[[-13.8 -56.3 -39.7  24.9 -16.1   7.5]
 [-15.0 -58.0 -40.5  26.8 -16.6   7.0]
 [ 33.3 -72.5 -15.1   0.6  -6.4  30.9]
 [-17.7 -38.4 -34.6  22.5 -14.8   1.9]]
->
[[-13.8 -39.7 -16.1]
 [-15.0 -40.5 -16.6]
 [ 33.3 -15.1  -6.4]
 [-17.7 -34.6 -14.8]]

[[  5.2 -40.6  28.2  56.2  22.6  25.4]
 [ 52.1 -60.6   5.2  17.9  15.2  -3.4]
 [-48.9   6.8  16.6  -7.8 -30.0 -21.3]
 [-34.6 -35.4   7.6 -50.7 -24.5 -11.5]
 [  5.1 -42.0  29.3  56.5  23.8  25.4]]
->
[[  5.2  28.2  22.6]
 [ 52.1   5.2  15.2]
 [-48.9  16.6 -30.0]
 [-34.6   7.6 -24.5]
 [  5.1  29.3  23.8]]

[[-55.0  34.9  -4.8 -47.1  32.1  35.8]
 [ 65.4 -24.7 -10.7  34.3 -20.3  12.0]
 [-63.8  27.4 -30.9 -25.3  34.7 -32.2]
 [ -4.7  20.9 -30.3 -29.2  22.5 -49.0]
 [ 13.3  -5.4  25.0  -5.7 -15.6  -7.9]
 [ 43.4   6.7 -45.8  -9.1  12.3 -11.5]
 [ 54.7  24.3 -16.1 -38.4  20.4  31.0]]
->
[[-55.0  -4.8  32.1]
 [ 65.4 -10.7 -20.3]
 [-63.8 -30.9  34.7]
 [ -4.7 -30.3  22.5]
 [ 13.3  25.0 -15.6]
 [ 43.4 -45.8  12.3]
 [ 54.7 -16.1  20.4]]

[[-61.9 -24.0  12.7   3.4   2.0  18.7   8.9]
 [-19.1  12.2   2.8  41.8  35.0   2.2  -3.9]
 [ 34.1  35.0  27.8 -23.7 -30.5 -20.9 -23.7]
 [ 15.1 -24.0 -51.8 -33.2  13.6 -26.9 -27.9]
 [ 25.7 -46.4   8.4 -28.9  18.6  25.9 -32.4]
 [ 20.3 -11.5 -10.9 -32.0  21.1  -1.3 -24.0]
 [-29.4  13.7   5.7  36.5 -18.5   5.3  -2.8]
 [-40.3 -43.9  -7.8  15.3  49.7  -4.4   0.8]
 [  5.3 -12.9  -4.7  22.4  34.9 -14.7  25.6]]
->
[[-61.9  12.7   2.0   8.9]
 [-19.1   2.8  35.0  -3.9]
 [ 34.1  27.8 -30.5 -23.7]
 [ 15.1 -51.8  13.6 -27.9]
 [ 25.7   8.4  18.6 -32.4]
 [ 20.3 -10.9  21.1 -24.0]
 [-29.4   5.7 -18.5  -2.8]
 [-40.3  -7.8  49.7   0.8]
 [  5.3  -4.7  34.9  25.6]]

[[-10.1  15.9  27.9   1.4   3.3  29.3]
 [ 53.7 -28.5 -18.8  36.9 -42.9 -11.5]
 [-43.1  18.9 -62.4  73.5  67.0 -37.5]]
->
[[-10.1  27.9   3.3]
 [ 53.7 -18.8 -42.9]
 [-43.1 -62.4  67.0]]

[[  0.1   1.3  -0.4]
 [  1.8 -60.9  -0.4]
 [ -0.3  -0.7   0.6]
 [ -0.1  22.0  -3.7]
 [ -0.5  -1.5   1.0]
 [  2.6  -1.7   1.2]
 [  0.0  -3.0   1.2]
 [  1.1  -1.8  -1.3]
 [ -1.7  -4.8  -0.8]]
->
[[ 0.1 -0.4]
 [ 1.8 -0.4]
 [-0.3  0.6]
 [-0.1 -3.7]
 [-0.5  1.0]
 [ 2.6  1.2]
 [ 0.0  1.2]
 [ 1.1 -1.3]
 [-1.7 -0.8]]

[[ -5.9  -1.9]
 [ 77.4  48.8]
 [  9.9   5.8]
 [-52.9 -34.1]]
->
[[ -5.9]
 [ 77.4]
 [  9.9]
 [-52.9]]

[[ 52.5   1.6 -16.6]
 [ 71.1   7.8 -45.5]]
->
[[ 52.5 -16.6]
 [ 71.1 -45.5]]

[[  6.1   9.7  75.1  30.4]
 [-32.8  25.2 -23.8  66.4]
 [-12.6  58.0  35.6  44.1]
 [ -5.0  48.0  53.1  39.3]
 [-23.6  55.2   2.1  55.4]
 [  6.0 -20.6  74.2  27.5]
 [-13.1 -59.9  36.7  39.8]
 [-17.8  60.3  19.9  48.5]
 [-35.2  -3.6 -26.4  68.8]
 [-26.7 -54.4   4.0  54.6]]
->
[[  6.1  75.1]
 [-32.8 -23.8]
 [-12.6  35.6]
 [ -5.0  53.1]
 [-23.6   2.1]
 [  6.0  74.2]
 [-13.1  36.7]
 [-17.8  19.9]
 [-35.2 -26.4]
 [-26.7   4.0]]
---
[[ -1.3   5.8   0.0   0.0 -13.2]
 [-60.3 -58.5  -0.5 -74.2  73.6]
 [ -3.7  21.0  -0.1   1.5  11.7]]
->
[-13.2 -74.2  -0.1]

[[  4.2  33.3 -14.4 -47.8 -56.0]
 [-13.2 -17.3 -19.5 -15.6 -10.2]
 [-42.5 -53.2 -53.8 -17.3  -3.4]]
->
[-56.0 -15.6 -53.8]

[[-15.4  -9.0  -5.3 -41.7]
 [-14.0  60.1   6.9 -18.8]
 [-34.6 -47.4 -30.2 -32.0]
 [-43.2  61.5 -20.4  34.9]]
->
[-41.7   6.9 -47.4 -43.2]

[[ 21.5  75.2 -70.3  60.6 -53.2]
 [-25.6   8.3  50.5 -16.1 -34.2]]
->
[-53.2 -16.1]

[[ 39.0   0.0]
 [ 45.3 -52.0]
 [-43.7 -72.4]]
->
[ 0.0 45.3]

[[ 52.2  28.9 -23.5 -41.0]
 [ 30.9  41.0 -61.7  21.4]
 [ -4.3  34.3   1.5  41.0]]
->
[-41.0 -61.7  34.3]

[[  5.9  -1.9   3.4   3.8 -28.9]
 [ -3.7  -4.3 -31.0 -34.4  17.1]
 [  2.9  22.5  55.0  16.4 -62.8]
 [ 27.6  -4.8  -4.8 -13.5 -49.3]]
->
[-28.9 -34.4  55.0  -4.8]

[[  8.9 -35.7]
 [-12.1 -35.3]
 [ -9.2  35.7]
 [ 42.3  73.0]]
->
[-35.7 -12.1]

[[-15.3  -7.6  10.3]
 [ 29.5  24.9   7.6]
 [-32.4 -43.4   0.7]
 [-64.7 -24.4  56.7]]
->
[ 10.3  24.9 -32.4]
